Below is a small trained network, with its code and all its weights. Each question gives an input and a target symbol and asks what happens when units are switched off, that is, made to give their printed mean instead of their output.

import numpy as np


def w(rows, s, z=0):
    codes = np.array(rows[::2]) - 128.0
    scale = np.full(codes.shape[1], s)
    scale[-1] = z or s
    return codes * scale


def f(y):
    return np.maximum(y, 0)


def softmax(a):
    e = np.exp(a - a.max(-1, keepdims=True))
    return e / e.sum(-1, keepdims=True)


def log_softmax(a):
    a = a - a.max(-1, keepdims=True)
    return a - np.log(np.exp(a).sum(-1, keepdims=True))


def net(x, mask):
    ids = ['ΔΘΠΩαβγεζλμξστφψ'.index(c) for c in x.split()]
    T = len(ids)
    res = E[ids] + P[:T]
    q, k, v = (res @ M[0].T for M in (Q, K, V))
    z = softmax(np.where(np.tri(T) > 0, q @ k.T / 3**0.5, -1e9)) @ v
    res = res + np.where(mask[0], z, O[0][:, -1]) @ O[0][:, :-1]
    y = f(res @ A[0][:, :-1].T + A[0][:, -1])
    res = res + np.where(mask[1:25], y, B[0][:, -1]) @ B[0][:, :-1]
    return log_softmax(res[-1] @ U[:, :-1].T + U[:, -1])


Q, K, V, O, A, B = {}, {}, {}, {}, {}, {}
E = w([
[107,99,129],'Δ',
[96,78,122],'Θ',
[116,141,139],'Π',
[117,129,147],'Ω',
[158,246,183],'α',
[154,195,209],'β',
[139,119,207],'γ',
[100,97,97],'ε',
[104,141,42],'ζ',
[121,84,185],'λ',
[105,97,130],'μ',
[114,143,143],'ξ',
[122,146,148],'σ',
[116,118,118],'τ',
[117,137,134],'φ',
[106,101,134],'ψ',
],0.012)
P = w([
[152,131,140],'0',
[124,130,135],'1',
[147,155,48],'2',
[199,140,219],'3',
[79,133,142],'4',
[189,173,49],'5',
[227,123,196],'6',
[44,137,147],'7',
[215,194,39],'8',
[253,104,201],'9',
],0.018)
Q[0] = w([
[171,115,214],'h1',
[73,138,7],'h1',
[110,106,152],'h1',
],0.017)
K[0] = w([
[53,146,156],'h1',
[250,105,85],'h1',
[116,129,159],'h1',
],0.021)
V[0] = w([
[134,16,250],'h1',
[123,5,79],'h1',
[168,101,131],'h1',
],0.018)
O[0] = w([
[116,6,210,1],'h1',
[177,37,80,4],'h1',
[168,122,144,108],'h1',
],0.02,0.0096)
A[0] = w([
[99,127,189,117],'n1',
[55,90,88,113],'n2',
[121,113,102,187],'n3',
[169,89,138,56],'n4',
[124,96,199,67],'n5',
[126,137,147,77],'n6',
[181,69,117,106],'n7',
[95,108,122,63],'n8',
[94,154,108,73],'n9',
[71,129,160,118],'n10',
[219,105,131,59],'n11',
[81,125,117,163],'n12',
[171,127,98,151],'n13',
[99,124,144,29],'n14',
[142,82,174,179],'n15',
[207,119,110,143],'n16',
[120,146,167,100],'n17',
[30,97,99,110],'n18',
[244,84,159,132],'n19',
[135,57,99,142],'n20',
[189,87,147,1],'n21',
[178,137,97,19],'n22',
[72,95,96,136],'n23',
[155,122,202,60],'n24',
],0.011,0.0098)
B[0] = w([
[92,64,89,213],'n1',
[151,200,125,133],'n2',
[145,180,166,149],'n3',
[140,159,115,146],'n4',
[124,87,36,180],'n5',
[138,110,142,147],'n6',
[175,170,129,155],'n7',
[104,136,155,130],'n8',
[158,72,160,253],'n9',
[119,138,65,200],'n10',
[189,189,139,143],'n11',
[149,153,106,165],'n12',
[109,175,116,194],'n13',
[177,107,253,135],'n14',
[126,73,228,191],'n15',
[144,160,147,174],'n16',
[122,80,147,194],'n17',
[169,204,145,145],'n18',
[88,119,183,178],'n19',
[141,158,98,155],'n20',
[141,202,36,146],'n21',
[97,42,182,196],'n22',
[163,194,126,135],'n23',
[152,183,63,173],'n24',
],0.025,0.016)
U = w([
[190,96,136,134],'Δ',
[218,118,107,2],'Θ',
[134,103,140,168],'Π',
[125,83,163,111],'Ω',
[7,160,143,103],'α',
[132,124,68,64],'β',
[179,86,98,130],'γ',
[118,163,174,98],'ε',
[135,178,93,204],'ζ',
[204,109,72,78],'λ',
[201,94,134,126],'μ',
[140,104,131,151],'ξ',
[145,103,125,155],'σ',
[109,108,210,87],'τ',
[120,106,155,129],'φ',
[190,92,135,138],'ψ',
],0.011,0.0074)

Each question gives the input, a string of symbols that net reads in full, and the target symbol t.
The units are the heads (3 rows each of Q, K, V and O) and the neurons (one row each of A and B). Each row of codes is followed by its name. A weight is (code - 128) times the scale printed after its matrix; where a second scale follows, it is the last column's (O, A, B and U).
mask holds one flag per unit, heads first, then neurons. A switched-off unit (its flag False) gives its mean, the last column of its rows in O or B, instead of its output. The means were averaged over made-up inputs and are rounded, as every weight is.
A unit's drop is (log p(t) with every unit on - log p(t) with that unit switched off) / (log p(t) with every unit on - log p(t) with every unit switched off).
The circuit of an input: a set's keep is (log p(t) with only the set's units on - log p(t) with every unit switched off) / (log p(t) with every unit on - log p(t) with every unit switched off). Starting from the 12 units with the biggest drops (on a tie, the unit counted first), units are removed one at a time, each time the one whose removal leaves the highest keep (on an exact tie, the one counted first), for as long as the keep stays at least 0.8.
circuit, biggest first: the units of the circuit, biggest drop first
most important unit: the unit with the biggest drop
k most important neurons: the k neurons with the biggest drops, biggest first
input Δ ψ ε ζ ξ λ φ τ Ω τ, target τ: circuit, biggest first => [h1; n19; n10]
input λ Π β ζ Δ, target ζ: most important unit => n22
input α ζ Θ γ Θ, target γ: circuit, biggest first => [h1; n5; n10]
input φ Π β ξ γ ζ ζ, target γ: 2 most important neurons => [n5; n15]
input ε ψ α μ ε μ τ Δ α, target ε: circuit, biggest first => [n9; n22; h1; n5]
input Θ τ α τ, target τ: circuit, biggest first => [n19; h1]
input λ τ ζ Ω, target τ: 4 most important neurons => [n19; n15; n10; n12]
input α Θ α γ ζ ζ α μ μ, target ε: circuit, biggest first => [n5; n1]
input Π ζ α γ ε ξ β ψ, target β: circuit, biggest first => [h1; n10; n5; n24]
input Ω τ μ φ, target τ: circuit, biggest first => [h1; n19]
input β τ Δ μ, target τ: circuit, biggest first => [h1; n19]
input β ζ λ, target ζ: 3 most important neurons => [n15; n9; n22]
input Θ Θ Ω λ, target Θ: 2 most important neurons => [n15; n21]
input γ α ζ α α β ζ Θ ξ τ, target Θ: 4 most important neurons => [n21; n15; n7; n5]
input α Θ Π α, target Θ: 2 most important neurons => [n21; n15]
input γ μ μ τ ζ Π τ, target ζ: most important unit => n15
input φ Δ Θ β γ φ Π σ φ, target ε: 2 most important neurons => [n22; n9]
input ψ α ζ Δ ψ, target ζ: 3 most important neurons => [n22; n9; n19]
input τ α τ Ω ε Δ φ, target ε: 3 most important neurons => [n19; n9; n22]
input ζ γ α Θ α ψ Θ, target α: circuit, biggest first => [h1]
input α ε α β Θ Θ μ λ, target λ: 2 most important neurons => [n5; n24]
input Δ τ Ω ε, target τ: 3 most important neurons => [n19; n15; n10]
input τ ψ Θ γ β ξ α Θ ζ β, target Θ: 3 most important neurons => [n21; n15; n5]
